Below are the code and all the weights of a small trained network. Each question names an input and a target symbol and asks about switching units off, where a switched-off unit gives its printed mean instead of its output.

import numpy as np


def w(rows, s, z=0):
    codes = np.array(rows[::2]) - 128.0
    scale = np.full(codes.shape[1], s)
    scale[-1] = z or s
    return codes * scale


def norm(h):
    return h / np.sqrt((h * h).mean(-1, keepdims=True) + 1e-5)


def f(y):
    return np.maximum(y, 0)


def softmax(a):
    e = np.exp(a - a.max(-1, keepdims=True))
    return e / e.sum(-1, keepdims=True)


def log_softmax(a):
    a = a - a.max(-1, keepdims=True)
    return a - np.log(np.exp(a).sum(-1, keepdims=True))


def net(x, mask):
    ids = ['αβγδζηθλμξπστφψω'.index(c) for c in x.split()]
    T = len(ids)
    res = E[ids] + P[:T]
    r = norm(res)
    for j in range(2):
        rows = slice(2 * j, 2 * j + 2)
        q, k, v = (r @ M[0][rows].T for M in (Q, K, V))
        z = softmax(np.where(np.tri(T) > 0, q @ k.T / 2**0.5, -1e9)) @ v
        o = O[0][rows]
        res = res + np.where(mask[j], z, o[:, -1]) @ o[:, :-1]
    y = f(norm(res) @ A[0][:, :-1].T + A[0][:, -1])
    res = res + np.where(mask[2:18], y, B[0][:, -1]) @ B[0][:, :-1]
    return log_softmax(norm(res)[-1] @ U[:, :-1].T + U[:, -1])


Q, K, V, O, A, B = {}, {}, {}, {}, {}, {}
E = w([
[98,198,255],'α',
[37,204,132],'β',
[165,160,149],'γ',
[49,104,150],'δ',
[119,212,80],'ζ',
[130,91,106],'η',
[114,184,158],'θ',
[171,108,57],'λ',
[91,67,160],'μ',
[141,58,146],'ξ',
[160,164,152],'π',
[156,117,129],'σ',
[141,105,127],'τ',
[150,110,167],'φ',
[143,59,144],'ψ',
[200,110,161],'ω',
],0.025)
P = w([
[37,138,2],'0',
[122,134,107],'1',
[126,138,107],'2',
[128,137,110],'3',
[130,141,110],'4',
[132,142,110],'5',
[137,146,108],'6',
[135,145,110],'7',
[137,148,110],'8',
[136,147,112],'9',
],0.0052)
Q[0] = w([
[126,226,163],'H1',
[142,195,125],'H1',
[146,195,97],'H2',
[136,114,2],'H2',
],0.024)
K[0] = w([
[141,223,123],'H1',
[98,179,112],'H1',
[156,143,172],'H2',
[118,6,170],'H2',
],0.022)
V[0] = w([
[78,172,118],'H1',
[155,229,255],'H1',
[29,114,15],'H2',
[149,162,51],'H2',
],0.0075)
O[0] = w([
[115,54,181,50],'H1',
[196,83,253,1],'H1',
[203,78,253,175],'H2',
[160,198,114,128],'H2',
],0.0055,0.0046)
A[0] = w([
[249,175,139,187],'N1',
[142,185,49,111],'N2',
[1,131,129,50],'N3',
[139,105,107,158],'N4',
[197,65,104,168],'N5',
[78,78,74,175],'N6',
[172,203,61,100],'N7',
[160,132,45,156],'N8',
[151,12,63,168],'N9',
[139,221,125,139],'N10',
[97,112,163,157],'N11',
[153,235,165,219],'N12',
[239,90,159,73],'N13',
[82,73,97,3],'N14',
[44,66,99,59],'N15',
[69,87,148,82],'N16',
],0.011,0.0033)
B[0] = w([
[30,75,114,182],'N1',
[193,30,191,184],'N2',
[71,46,128,173],'N3',
[102,138,109,165],'N4',
[212,129,79,211],'N5',
[148,108,206,208],'N6',
[110,27,186,184],'N7',
[176,190,108,198],'N8',
[18,205,74,255],'N9',
[118,194,190,160],'N10',
[130,99,86,154],'N11',
[177,192,64,170],'N12',
[175,49,249,177],'N13',
[209,155,118,154],'N14',
[220,165,111,177],'N15',
[112,149,84,159],'N16',
],0.017,0.0092)
U = w([
[140,200,185,189],'α',
[7,158,153,112],'β',
[84,114,188,214],'γ',
[38,17,131,62],'δ',
[211,163,180,166],'ζ',
[219,177,101,40],'η',
[144,219,145,89],'θ',
[232,75,40,1],'λ',
[61,95,84,173],'μ',
[161,75,150,191],'ξ',
[100,144,173,221],'π',
[164,119,147,169],'σ',
[251,153,139,85],'τ',
[173,195,69,119],'φ',
[153,137,130,89],'ψ',
[139,113,104,107],'ω',
],0.018,0.0071)

Each question gives the input, a string of symbols that net reads in full, and the target symbol t.
The units are the heads (2 rows each of Q, K, V and O) and the neurons (one row each of A and B). Each row of codes is followed by its name. A weight is (code - 128) times the scale printed after its matrix; where a second scale follows, it is the last column's (O, A, B and U).
mask holds one flag per unit, heads first, then neurons. A switched-off unit (its flag False) gives its mean, the last column of its rows in O or B, instead of its output. The means were averaged over made-up inputs and are rounded, as every weight is.
A unit's drop is (log p(t) with every unit on - log p(t) with that unit switched off) / (log p(t) with every unit on - log p(t) with every unit switched off).
top k neurons: the k neurons with the biggest drops, biggest first
heads that matter: for each layer, one digit per head in row order, 1 if its drop is at least 0.15 and else 0, layers parted by /
drop when u is switched off: that unit's drop, to one decimal
input δ γ λ γ τ ξ μ σ ξ, target λ: top 4 neurons : N5; N10; N1; N7
input λ ξ δ α λ ξ σ ζ μ ξ, target δ: heads that matter : 01
input β γ μ ξ μ τ η ξ ω, target ξ: top 3 neurons : N13; N1; N9
input δ δ ξ δ ξ β ξ ξ, target λ: top 3 neurons : N5; N1; N13
input σ σ π ζ, target ζ: top 4 neurons : N9; N2; N10; N12
input ζ τ λ σ μ, target μ: top 3 neurons : N3; N5; N8
input ξ τ η ξ φ ω, target ξ: top neuron : N1
input λ μ ξ ξ ξ δ γ ξ, target δ: heads that matter : 11
input λ ξ μ ξ δ τ, target τ: top 2 neurons : N2; N6
input σ δ β ξ α λ σ η ξ, target μ: top 3 neurons : N9; N15; N8
input δ β δ σ, target δ: top 2 neurons : N1; N13
input ξ ξ ξ δ β γ, target γ: top 3 neurons : N1; N10; N9
input σ θ σ ξ ω ξ, target μ: top 3 neurons : N9; N15; N2
input ω ξ ψ ξ ξ σ σ, target ξ: drop when N2 is switched off : 1.0
input ξ ω α σ α σ β π ψ, target φ: drop when N9 is switched off : 0.4
input δ γ σ λ ξ β μ, target μ: drop when N3 is switched off : 0.8
input λ φ ξ ω ζ μ δ ψ, target δ: drop when N8 is switched off : 0.3
